Below is a small trained network, with its code and all its weights. Each question gives an input and a class and asks what happens when units are switched off, that is, made to give their printed mean instead of their output.

import numpy as np


def w(rows, s, z=0):
    codes = np.array(rows[::2]) - 128.0
    scale = np.full(codes.shape[1], s)
    scale[-1] = z or s
    return codes * scale


def f(y):
    return y / 2 * (1 + np.tanh(0.7978845608 * (y + 0.044715 * y**3)))


def log_softmax(a):
    a = a - a.max(-1, keepdims=True)
    return a - np.log(np.exp(a).sum(-1, keepdims=True))


def net(x, mask):
    res = np.array(x, float).reshape(1, 3) / 4 @ E
    y = f(res @ A[0][:, :-1].T + A[0][:, -1])
    res = res + np.where(mask, y, B[0][:, -1]) @ B[0][:, :-1]
    return log_softmax(res[-1] @ U[:, :-1].T + U[:, -1])


A, B = {}, {}
E = w([
[73,110,183,157,153,19,188],'x0',
[239,75,69,109,78,44,153],'x1',
[78,150,2,189,181,71,59],'x2',
],0.0093)
A[0] = w([
[199,121,94,117,96,88,136,93],'N1',
[162,113,171,129,116,140,174,125],'N2',
[158,137,189,111,121,149,127,103],'N3',
[105,108,151,134,140,90,139,88],'N4',
[88,121,79,126,136,113,87,105],'N5',
[5,117,169,135,124,197,115,111],'N6',
[144,138,148,104,123,148,164,118],'N7',
[147,115,85,116,93,205,103,138],'N8',
[82,129,93,141,93,108,115,101],'N9',
[127,113,125,115,169,145,144,229],'N10',
[125,130,68,111,144,77,88,107],'N11',
[95,108,131,145,150,154,123,138],'N12',
[149,128,123,141,128,155,129,176],'N13',
[146,106,97,140,102,204,87,89],'N14',
[96,132,56,159,147,120,148,142],'N15',
[174,136,81,121,136,215,89,113],'N16',
[132,118,158,139,110,114,125,73],'N17',
[134,118,181,138,99,150,146,139],'N18',
[66,125,93,154,125,119,86,113],'N19',
[69,150,156,134,103,39,152,106],'N20',
[82,116,173,114,153,41,160,134],'N21',
[84,109,188,148,122,58,127,99],'N22',
[109,134,130,138,80,112,103,246],'N23',
[89,131,148,124,136,85,159,102],'N24',
[142,109,181,119,107,146,120,113],'N25',
[78,127,164,136,150,147,102,88],'N26',
[187,117,102,150,126,103,144,101],'N27',
[74,148,137,136,129,177,117,95],'N28',
[195,103,130,121,109,69,136,112],'N29',
[104,145,110,169,121,134,127,112],'N30',
[155,132,172,129,131,148,167,100],'N31',
[162,157,97,91,150,178,114,98],'N32',
],0.015,0.012)
B[0] = w([
[158,190,34,88,109,119,145,207],'N1',
[93,126,144,96,133,195,104,193],'N2',
[105,113,114,96,108,186,76,179],'N3',
[136,124,97,154,78,168,123,155],'N4',
[109,113,137,91,90,184,76,191],'N5',
[187,186,50,73,134,87,156,255],'N6',
[99,123,127,112,114,152,84,166],'N7',
[137,100,134,197,122,118,153,221],'N8',
[113,114,112,110,113,168,104,159],'N9',
[107,134,213,138,213,54,181,218],'N10',
[112,131,129,78,115,191,79,202],'N11',
[150,137,128,109,127,105,118,168],'N12',
[120,118,172,145,165,104,150,173],'N13',
[116,112,80,181,67,157,137,191],'N14',
[103,103,177,88,124,166,106,215],'N15',
[119,106,114,219,89,132,142,227],'N16',
[126,122,86,121,96,158,98,125],'N17',
[116,112,168,97,123,154,82,189],'N18',
[118,120,132,79,103,183,73,204],'N19',
[128,124,101,202,88,159,137,215],'N20',
[134,89,129,214,123,112,145,237],'N21',
[131,112,93,190,83,162,127,201],'N22',
[119,114,251,136,243,33,192,238],'N23',
[136,115,93,167,95,154,128,173],'N24',
[101,119,126,104,103,160,72,173],'N25',
[146,155,44,101,93,127,122,176],'N26',
[153,161,68,87,101,133,127,179],'N27',
[153,162,43,103,89,128,127,187],'N28',
[162,180,63,91,133,85,135,213],'N29',
[133,127,112,100,121,153,115,155],'N30',
[125,109,118,93,106,189,81,170],'N31',
[142,103,81,175,105,151,119,178],'N32',
],0.026,0.012)
U = w([
[137,95,96,253,88,128,146,87],'0',
[196,222,50,73,125,80,140,39],'1',
[81,113,149,75,124,179,54,101],'2',
[120,130,181,143,188,55,161,252],'3',
],0.012,0.0036)

Each question gives the input, the list of numbers given to net, and the class t.
The units are the neurons (one row each of A and B). Each row of codes is followed by its name. A weight is (code - 128) times the scale printed after its matrix; where a second scale follows, it is the last column's (A, B and U).
mask holds one flag per neuron, in row order. A switched-off neuron (its flag False) gives its mean, the last column of its row in B, instead of its output. The means were averaged over made-up inputs and are rounded, as every weight is.
A unit's drop is (log p(t) with every unit on - log p(t) with that unit switched off) / (log p(t) with every unit on - log p(t) with every unit switched off).
most important unit: the unit with the biggest drop
top k neurons: the k neurons with the biggest drops, biggest first
drop of u: that unit's drop, to one decimal
input [7,8,0], class 1: most important unit : N29
input [7,-8,-2], class 1: top 3 neurons : N6; N26; N16
input [-5,-6,-6], class 1: top 4 neurons : N6; N28; N15; N21
input [0,-4,-5], class 2: top 4 neurons : N29; N1; N18; N3
input [2,-3,-4], class 2: top 2 neurons : N29; N1
input [5,7,-7], class 1: top 4 neurons : N29; N1; N15; N27
input [5,-7,-7], class 1: top 4 neurons : N6; N26; N28; N15
input [-7,2,-8], class 2: top 3 neurons : N3; N2; N18
input [0,7,-8], class 2: top 2 neurons : N2; N6
input [2,-3,2], class 3: top 2 neurons : N1; N29
input [-3,-1,4], class 2: top 3 neurons : N21; N5; N19
input [6,4,8], class 2: drop of N11 : 0.4
input [-2,5,-4], class 1: drop of N32 : 0.0
input [-4,-1,5], class 2: most important unit : N21
input [-3,2,-2], class 3: drop of N20 : 0.1
